Here is a tiny trained network, its code and every weight. The questions are about switching its units off for an input and a target symbol, where a switched-off unit gives its printed mean instead of its output.

import numpy as np


def w(rows, s, z=0):
    codes = np.array(rows[::2]) - 128.0
    scale = np.full(codes.shape[1], s)
    scale[-1] = z or s
    return codes * scale


def norm(h):
    return h / np.sqrt((h * h).mean(-1, keepdims=True) + 1e-5)


def f(y):
    return y / 2 * (1 + np.tanh(0.7978845608 * (y + 0.044715 * y**3)))


def softmax(a):
    e = np.exp(a - a.max(-1, keepdims=True))
    return e / e.sum(-1, keepdims=True)


def log_softmax(a):
    a = a - a.max(-1, keepdims=True)
    return a - np.log(np.exp(a).sum(-1, keepdims=True))


def net(x, mask):
    ids = ['ΓΣαδεζλξπτφψω'.index(c) for c in x.split()]
    T = len(ids)
    res = E[ids] + P[:T]
    q, k, v = (norm(res) @ M[0].T for M in (Q, K, V))
    z = softmax(np.where(np.tri(T) > 0, q @ k.T / 4**0.5, -1e9)) @ v
    res = res + np.where(mask[0], z, O[0][:, -1]) @ O[0][:, :-1]
    y = f(norm(res) @ A[0][:, :-1].T + A[0][:, -1])
    res = res + np.where(mask[1:17], y, B[0][:, -1]) @ B[0][:, :-1]
    return log_softmax(norm(res)[-1] @ U[:, :-1].T + U[:, -1])


Q, K, V, O, A, B = {}, {}, {}, {}, {}, {}
E = w([
[216,126,160,135],'Γ',
[191,154,135,121],'Σ',
[241,122,176,163],'α',
[200,113,90,134],'δ',
[198,122,90,83],'ε',
[255,137,162,171],'ζ',
[186,152,118,70],'λ',
[196,130,36,99],'ξ',
[174,159,79,90],'π',
[233,135,106,117],'τ',
[238,123,104,93],'φ',
[158,141,83,93],'ψ',
[220,131,93,124],'ω',
],0.0054)
P = w([
[95,131,129,133],'0',
[254,164,86,93],'1',
[106,116,141,122],'2',
[112,155,166,126],'3',
[234,95,76,154],'4',
[117,103,168,113],'5',
[107,159,159,122],'6',
],0.019)
Q[0] = w([
[135,179,82,182],'h0',
[128,2,95,146],'h0',
[102,114,157,98],'h0',
[203,135,117,136],'h0',
],0.016)
K[0] = w([
[86,25,135,171],'h0',
[230,86,197,5],'h0',
[137,208,131,127],'h0',
[133,54,81,101],'h0',
],0.012)
V[0] = w([
[203,202,104,250],'h0',
[162,208,155,53],'h0',
[115,143,205,100],'h0',
[79,77,207,152],'h0',
],0.014)
O[0] = w([
[123,20,121,255,226],'h0',
[123,94,222,95,252],'h0',
[129,180,192,150,136],'h0',
[134,230,132,181,30],'h0',
],0.016,0.0032)
A[0] = w([
[106,149,137,101,34],'n0',
[127,119,143,125,107],'n1',
[166,91,172,142,147],'n2',
[69,218,116,115,77],'n3',
[180,175,103,133,201],'n4',
[164,165,143,137,101],'n5',
[173,85,157,62,228],'n6',
[59,162,149,179,227],'n7',
[133,152,128,135,100],'n8',
[64,167,161,60,4],'n9',
[114,126,179,58,180],'n10',
[177,134,58,160,210],'n11',
[150,136,115,147,109],'n12',
[124,156,102,56,127],'n13',
[158,163,153,160,133],'n14',
[7,48,217,99,47],'n15',
],0.017,0.0034)
B[0] = w([
[151,135,115,119,128],'n0',
[125,121,117,116,132],'n1',
[73,158,101,62,187],'n2',
[122,30,141,140,160],'n3',
[104,60,118,103,181],'n4',
[123,125,97,155,149],'n5',
[103,179,92,166,245],'n6',
[194,171,176,64,160],'n7',
[126,106,131,125,129],'n8',
[184,188,63,120,157],'n9',
[121,59,106,136,199],'n10',
[116,156,204,116,181],'n11',
[108,117,126,96,135],'n12',
[120,137,203,191,180],'n13',
[93,126,67,102,158],'n14',
[41,182,103,2,229],'n15',
],0.024,0.011)
U = w([
[49,86,95,59,167],'Γ',
[82,209,88,100,166],'Σ',
[70,79,223,128,76],'α',
[187,119,222,55,84],'δ',
[227,214,99,58,41],'ε',
[97,28,148,187,104],'ζ',
[120,198,49,190,119],'λ',
[142,251,188,151,136],'ξ',
[45,162,108,228,61],'π',
[146,49,89,162,165],'τ',
[203,119,42,154,236],'φ',
[130,142,186,205,250],'ψ',
[200,31,132,63,49],'ω',
],0.011,0.0023)

Each question gives the input, a string of symbols that net reads in full, and the target symbol t.
The units are the heads (4 rows each of Q, K, V and O) and the neurons (one row each of A and B). Each row of codes is followed by its name. A weight is (code - 128) times the scale printed after its matrix; where a second scale follows, it is the last column's (O, A, B and U).
mask holds one flag per unit, heads first, then neurons. A switched-off unit (its flag False) gives its mean, the last column of its rows in O or B, instead of its output. The means were averaged over made-up inputs and are rounded, as every weight is.
A unit's drop is (log p(t) with every unit on - log p(t) with that unit switched off) / (log p(t) with every unit on - log p(t) with every unit switched off).
The circuit of an input: a set's keep is (log p(t) with only the set's units on - log p(t) with every unit switched off) / (log p(t) with every unit on - log p(t) with every unit switched off). Starting from the 12 units with the biggest drops (on a tie, the unit counted first), units are removed one at a time, each time the one whose removal leaves the highest keep (on an exact tie, the one counted first), for as long as the keep stays at least 0.8.
circuit, biggest first: the units of the circuit, biggest drop first
most important unit: the unit with the biggest drop
top k neurons: the k neurons with the biggest drops, biggest first
input ψ α ε ζ ω, target ε: circuit, biggest first -> h0; n15
input ζ Γ τ α, target ψ: circuit, biggest first -> h0; n15; n7
input ε ε ε ψ, target φ: top 3 neurons -> n9; n15; n10
input α ε ω Γ, target ξ: circuit, biggest first -> h0; n7
input λ ε π ψ ξ δ ψ, target ε: circuit, biggest first -> n9; h0
input Σ δ ε φ, target ω: most important unit -> h0
input ε ψ ε τ τ, target ε: top 3 neurons -> n9; n15; n13
input Γ α Γ π λ ε τ, target δ: top 4 neurons -> n7; n6; n3; n15
input α ε ω δ, target ξ: circuit, biggest first -> h0; n7
input δ ψ Σ ξ τ δ ξ, target α: top 3 neurons -> n11; n6; n15
input ω π ω λ Γ Γ π, target ζ: circuit, biggest first -> h0; n15; n11
input λ Σ ξ α ε φ Γ, target ε: top 2 neurons -> n9; n15
input ε Σ α ε ε, target α: circuit, biggest first -> n11; n15
input ξ ψ ξ π α, target ξ: top 2 neurons -> n13; n6
input ξ ξ ε τ ξ, target ε: top neuron -> n9
input τ π α λ π, target α: top 2 neurons -> n11; n15
input Γ ψ α π ε λ ε, target δ: top 2 neurons -> n7; n6
input Γ ε ζ Γ ε, target ζ: circuit, biggest first -> h0; n15
input π δ α π Σ π ε, target λ: top 3 neurons -> n9; n13; n10
input Γ α Σ λ λ λ α, target δ: most important unit -> n7
